Below are the code and all the weights of a small trained network. Each question names an input and a class and asks about switching units off, where a switched-off unit gives its printed mean instead of its output.

import numpy as np


def w(rows, s, z=0):
    codes = np.array(rows[::2]) - 128.0
    scale = np.full(codes.shape[1], s)
    scale[-1] = z or s
    return codes * scale


def f(y):
    return np.maximum(y, 0)


def log_softmax(a):
    a = a - a.max(-1, keepdims=True)
    return a - np.log(np.exp(a).sum(-1, keepdims=True))


def net(x, mask):
    res = np.array(x, float).reshape(1, 8) / 4 @ E
    y = f(res @ A[0][:, :-1].T + A[0][:, -1])
    res = res + np.where(mask, y, B[0][:, -1]) @ B[0][:, :-1]
    return log_softmax(res[-1] @ U[:, :-1].T + U[:, -1])


A, B = {}, {}
E = w([
[42,182,142,134,114,142,149,187,76],'x0',
[68,76,145,79,76,229,158,98,119],'x1',
[112,130,4,105,74,129,43,154,157],'x2',
[70,195,136,74,182,149,85,76,184],'x3',
[83,154,186,168,181,159,182,183,213],'x4',
[100,143,110,74,154,76,137,62,2],'x5',
[68,87,137,127,100,188,131,189,120],'x6',
[144,151,127,195,143,117,126,226,94],'x7',
],0.0084)
A[0] = w([
[204,157,38,163,124,26,53,163,149,146],'N0',
[132,111,164,164,94,111,199,157,1,149],'N1',
[150,75,86,53,63,153,88,60,102,207],'N2',
[153,153,110,133,123,74,128,140,143,168],'N3',
[151,202,162,80,199,83,156,75,132,252],'N4',
[172,119,154,179,153,131,137,156,182,201],'N5',
[165,84,198,210,122,170,186,188,197,125],'N6',
[23,133,126,141,112,215,124,196,166,165],'N7',
],0.0083,0.0023)
B[0] = w([
[135,142,82,218,127,81,9,187,105,252],'N0',
[124,99,141,53,107,2,182,180,81,220],'N1',
[141,53,51,45,119,181,63,18,118,229],'N2',
[132,136,117,181,142,109,99,102,128,171],'N3',
[70,152,212,182,212,114,107,41,126,213],'N4',
[166,108,131,203,135,174,138,159,168,198],'N5',
[215,62,181,162,58,167,209,175,209,240],'N6',
[52,204,151,82,38,221,136,207,141,230],'N7',
],0.008,0.011)
U = w([
[94,179,214,176,239,120,157,37,153,255],'0',
[166,163,24,226,152,79,14,190,132,8],'1',
[133,83,112,70,126,38,208,181,41,160],'2',
[19,248,124,79,96,255,147,210,179,157],'3',
[139,45,16,19,135,205,77,34,149,92],'4',
[245,41,170,192,105,197,210,185,249,92],'5',
],0.0076,0.001)

Each question gives the input, the list of numbers given to net, and the class t.
The units are the neurons (one row each of A and B). Each row of codes is followed by its name. A weight is (code - 128) times the scale printed after its matrix; where a second scale follows, it is the last column's (A, B and U).
mask holds one flag per neuron, in row order. A switched-off neuron (its flag False) gives its mean, the last column of its row in B, instead of its output. The means were averaged over made-up inputs and are rounded, as every weight is.
A unit's drop is (log p(t) with every unit on - log p(t) with that unit switched off) / (log p(t) with every unit on - log p(t) with every unit switched off).
The circuit of an input: a set's keep is (log p(t) with only the set's units on - log p(t) with every unit switched off) / (log p(t) with every unit on - log p(t) with every unit switched off). Starting from all 8 units, units are removed one at a time, each time the one whose removal leaves the highest keep (on an exact tie, the one counted first), for as long as the keep stays at least 0.8.
circuit, biggest first: the units of the circuit, biggest drop first
top k neurons: the k neurons with the biggest drops, biggest first
drop when u is switched off: that unit's drop, to one decimal
input [-7,1,-3,-5,4,7,4,-7], class 4: circuit, biggest first -> [N2]
input [6,-3,-6,5,-6,-4,-2,5], class 0: top 3 neurons -> [N0; N4; N7]
input [4,2,1,4,1,7,-1,2], class 0: circuit, biggest first -> [N4; N7]
input [-6,8,-1,-3,8,8,-4,0], class 0: circuit, biggest first -> [N4; N6]
input [2,-6,-3,-8,0,-3,-7,-1], class 1: top 2 neurons -> [N0; N3]
input [-5,1,-7,0,4,2,4,-8], class 0: top 3 neurons -> [N4; N7; N5]
input [-7,-5,-8,-8,-2,2,-1,3], class 2: top 3 neurons -> [N1; N7; N0]
input [-8,-7,-2,-2,-4,-5,5,-3], class 1: top 2 neurons -> [N0; N7]
input [-5,-2,-2,2,-3,2,6,1], class 4: top 2 neurons -> [N0; N6]
input [-7,5,-6,0,0,3,8,-3], class 4: drop when N0 is switched off -> 0.0
input [-5,6,0,1,0,1,7,2], class 3: drop when N7 is switched off -> 1.9
input [-3,1,1,0,7,8,4,-3], class 0: drop when N1 is switched off -> 0.1
input [-5,3,-6,-2,4,7,4,3], class 2: drop when N1 is switched off -> 0.8
input [-2,-4,2,8,1,8,1,-1], class 0: circuit, biggest first -> [N4]
